Below are the code and all the weights of a small trained network. Each question names an input and a target symbol and asks about switching units off, where a switched-off unit gives its printed mean instead of its output.

import numpy as np


def w(rows, s, z=0):
    codes = np.array(rows[::2]) - 128.0
    scale = np.full(codes.shape[1], s)
    scale[-1] = z or s
    return codes * scale


def f(y):
    return y / 2 * (1 + np.tanh(0.7978845608 * (y + 0.044715 * y**3)))


def softmax(a):
    e = np.exp(a - a.max(-1, keepdims=True))
    return e / e.sum(-1, keepdims=True)


def log_softmax(a):
    a = a - a.max(-1, keepdims=True)
    return a - np.log(np.exp(a).sum(-1, keepdims=True))


def net(x, mask):
    ids = ['βγδθλμπσφψω'.index(c) for c in x.split()]
    T = len(ids)
    res = E[ids] + P[:T]
    u = 0
    for l in range(2):
        r = res
        for j in range(2):
            rows = slice(2 * j, 2 * j + 2)
            q, k, v = (r @ M[l][rows].T for M in (Q, K, V))
            z = softmax(np.where(np.tri(T) > 0, q @ k.T / 2**0.5, -1e9)) @ v
            o = O[l][rows]
            res = res + np.where(mask[u + j], z, o[:, -1]) @ o[:, :-1]
        u += 2
        y = f(res @ A[l][:, :-1].T + A[l][:, -1])
        res = res + np.where(mask[u : u + 4], y, B[l][:, -1]) @ B[l][:, :-1]
        u += 4
    return log_softmax(res[-1] @ U[:, :-1].T + U[:, -1])


Q, K, V, O, A, B = {}, {}, {}, {}, {}, {}
E = w([
[188,206,165,191,143,216,139],'β',
[155,114,65,139,24,161,195],'γ',
[202,78,80,16,132,139,118],'δ',
[207,55,105,90,105,108,137],'θ',
[203,54,66,146,125,91,184],'λ',
[173,240,166,151,86,146,143],'μ',
[155,196,192,81,111,246,132],'π',
[112,168,157,168,117,234,189],'σ',
[134,159,53,52,131,252,201],'φ',
[105,41,148,144,198,210,159],'ψ',
[173,206,46,119,223,91,145],'ω',
],0.017)
P = w([
[202,116,72,211,76,217,49],'0',
[207,118,84,196,97,208,63],'1',
[200,118,98,183,106,199,78],'2',
[196,117,111,173,115,185,98],'3',
[191,118,120,157,120,176,115],'4',
[184,122,128,143,129,164,131],'5',
[177,122,143,131,138,150,145],'6',
[171,123,150,118,142,135,162],'7',
[162,129,164,107,152,122,176],'8',
[151,127,177,91,156,109,188],'9',
[141,131,191,84,162,92,203],'10',
[132,135,200,71,171,80,220],'11',
[128,139,214,60,171,60,230],'12',
[117,147,219,46,176,53,252],'13',
],0.011)
Q[0] = w([
[3,149,161,171,142,93,47],'L0H0',
[159,178,200,135,137,177,129],'L0H0',
[71,182,163,153,163,132,86],'L0H1',
[191,155,166,143,127,159,164],'L0H1',
],0.025)
K[0] = w([
[185,117,72,174,68,190,8],'L0H0',
[155,37,126,111,202,53,48],'L0H0',
[217,67,79,194,109,155,19],'L0H1',
[112,74,175,83,218,29,138],'L0H1',
],0.012)
V[0] = w([
[66,122,123,193,221,194,156],'L0H0',
[95,110,159,37,73,163,160],'L0H0',
[90,118,104,66,164,186,75],'L0H1',
[82,63,10,117,97,121,154],'L0H1',
],0.011)
O[0] = w([
[58,113,122,140,175,65,156,254],'L0H0',
[91,92,71,145,98,180,108,233],'L0H0',
[8,123,109,53,110,134,104,206],'L0H1',
[116,151,188,88,152,174,171,102],'L0H1',
],0.017,0.0036)
A[0] = w([
[205,30,212,129,134,176,146,142],'L0N0',
[77,162,117,119,213,94,118,3],'L0N1',
[164,29,92,80,154,157,177,55],'L0N2',
[53,226,27,95,124,2,105,138],'L0N3',
],0.0069,0.0048)
B[0] = w([
[66,164,183,187,92,3,139,227],'L0N0',
[187,139,119,137,50,162,96,193],'L0N1',
[124,123,255,100,110,179,97,185],'L0N2',
[154,142,212,121,201,200,124,254],'L0N3',
],0.0096,0.01)
Q[1] = w([
[111,30,82,120,182,101,141],'L1H0',
[171,148,2,47,143,120,133],'L1H0',
[159,103,49,50,136,115,76],'L1H1',
[102,90,145,155,66,185,50],'L1H1',
],0.0091)
K[1] = w([
[47,179,124,200,131,141,108],'L1H0',
[136,254,80,101,157,123,79],'L1H0',
[124,199,106,152,139,158,116],'L1H1',
[95,102,141,148,47,132,102],'L1H1',
],0.0097)
V[1] = w([
[104,234,59,131,125,170,178],'L1H0',
[141,85,152,16,116,68,83],'L1H0',
[49,223,63,152,147,109,172],'L1H1',
[251,232,92,135,189,253,145],'L1H1',
],0.0055)
O[1] = w([
[104,60,107,182,104,165,178,42],'L1H0',
[116,224,125,65,108,172,96,95],'L1H0',
[116,99,132,154,100,92,149,3],'L1H1',
[114,193,2,145,81,166,200,174],'L1H1',
],0.0098,0.0053)
A[1] = w([
[139,172,78,74,181,169,36,149],'L1N0',
[152,226,201,152,159,117,145,1],'L1N1',
[34,83,109,254,131,30,217,111],'L1N2',
[248,77,85,143,46,172,115,65],'L1N3',
],0.0061,0.0067)
B[1] = w([
[61,99,120,254,100,76,223,216],'L1N0',
[129,8,68,15,74,80,86,254],'L1N1',
[183,120,111,82,200,188,115,211],'L1N2',
[15,155,166,186,174,75,91,228],'L1N3',
],0.0081,0.0073)
U = w([
[207,160,128,123,168,198,51,160],'β',
[164,77,216,185,67,157,238,28],'γ',
[170,200,169,114,98,252,77,115],'δ',
[232,131,134,57,111,232,9,188],'θ',
[130,57,137,77,72,74,178,90],'λ',
[134,188,167,160,134,98,97,88],'μ',
[97,64,72,122,84,107,92,219],'π',
[231,17,100,78,136,228,119,161],'σ',
[126,3,106,44,68,191,187,2],'φ',
[81,164,183,99,217,107,125,225],'ψ',
[134,136,83,77,123,106,181,165],'ω',
],0.0046,0.0039)

Each question gives the input, a string of symbols that net reads in full, and the target symbol t.
The units are the heads (2 rows each of Q, K, V and O) and the neurons (one row each of A and B). Each row of codes is followed by its name. A weight is (code - 128) times the scale printed after its matrix; where a second scale follows, it is the last column's (O, A, B and U).
mask holds one flag per unit, layer by layer, with each layer's heads first. A switched-off unit (its flag False) gives its mean, the last column of its rows in O or B, instead of its output. The means were averaged over made-up inputs and are rounded, as every weight is.
A unit's drop is (log p(t) with every unit on - log p(t) with that unit switched off) / (log p(t) with every unit on - log p(t) with every unit switched off).
The circuit of an input: a set's keep is (log p(t) with only the set's units on - log p(t) with every unit switched off) / (log p(t) with every unit on - log p(t) with every unit switched off). Starting from all 12 units, units are removed one at a time, each time the one whose removal leaves the highest keep (on an exact tie, the one counted first), for as long as the keep stays at least 0.8.
units of the circuit, in order: the units of the circuit, biggest drop first
top k neurons: the k neurons with the biggest drops, biggest first
top k neurons in layer l: the k neurons of layer l with the biggest drops, biggest first
heads that matter: for each layer, one digit per head in row order, 1 if its drop is at least 0.15 and else 0, layers parted by /
input β π γ γ π δ γ π π γ π, target δ: units of the circuit, in order	[L0H0 L0H1]
input λ δ γ σ γ, target σ: heads that matter	11 / 10
input π δ δ π π β γ, target π: units of the circuit, in order	[L0H1 L0H0 L1N3 L0N3]
input γ β ψ β φ, target ψ: units of the circuit, in order	[L0H0]
input θ γ ψ θ, target ψ: heads that matter	10 / 00
input ω ψ β γ μ δ π γ π β π γ θ, target π: units of the circuit, in order	[L0H1 L0H0 L1N3]
input ψ γ γ γ θ γ, target θ: units of the circuit, in order	[L0H0 L1N0]
input γ γ π β θ π γ μ, target θ: heads that matter	11 / 00
input δ γ π λ γ γ π γ φ π π, target λ: heads that matter	11 / 00
input μ θ σ π γ σ, target θ: top 3 neurons	[L1N1 L0N0 L1N0]
input π ω γ δ π β γ γ γ θ π π, target θ: top 2 neurons	[L0N0 L1N1]
input π π π π γ ψ γ γ φ μ γ ω, target ω: heads that matter	10 / 01
input ω ω δ π γ γ γ γ σ δ γ μ γ, target μ: units of the circuit, in order	[L0H1 L1N3 L1N1]
input δ δ π θ δ β ψ γ ψ δ δ, target ψ: units of the circuit, in order	[L0H0 L1H1]
input λ γ ω π, target ω: units of the circuit, in order	[L0H0 L1H1 L0N3 L0N0]
input γ θ π ψ λ γ, target ψ: heads that matter	10 / 00
input ψ π δ γ γ π γ, target π: units of the circuit, in order	[L0H1]
input σ φ λ β ψ γ γ γ λ σ, target λ: units of the circuit, in order	[L1N1 L0N0 L0H1 L0H0]
input λ γ γ λ, target λ: units of the circuit, in order	[L1N1 L0N0 L0H1 L0H0]
input γ θ γ γ φ θ, target φ: units of the circuit, in order	[L0N0 L0H1 L0H0]
input φ μ σ μ δ σ π γ ψ π π λ β, target λ: top 2 neurons	[L1N1 L0N0]
input γ λ γ, target λ: top 3 neurons	[L0N0 L1N1 L0N3]
input ψ π θ γ π γ β γ δ π δ γ γ, target δ: top 2 neurons in layer 0	[L0N2 L0N3]
input δ ψ σ γ γ μ γ θ γ ψ μ μ ψ γ, target ψ: top neuron in layer 0	[L0N3]
input γ μ π θ γ φ σ, target θ: top 4 neurons	[L0N0 L1N1 L1N0 L1N3]
input μ γ δ γ γ γ γ γ γ π π γ φ μ, target δ: heads that matter	10 / 00
input φ β γ β β γ π θ λ π, target λ: top 2 neurons in layer 1	[L1N1 L1N2]
input σ π γ, target σ: heads that matter	10 / 10
input π μ π λ π γ φ, target φ: top 2 neurons in layer 0	[L0N0 L0N3]
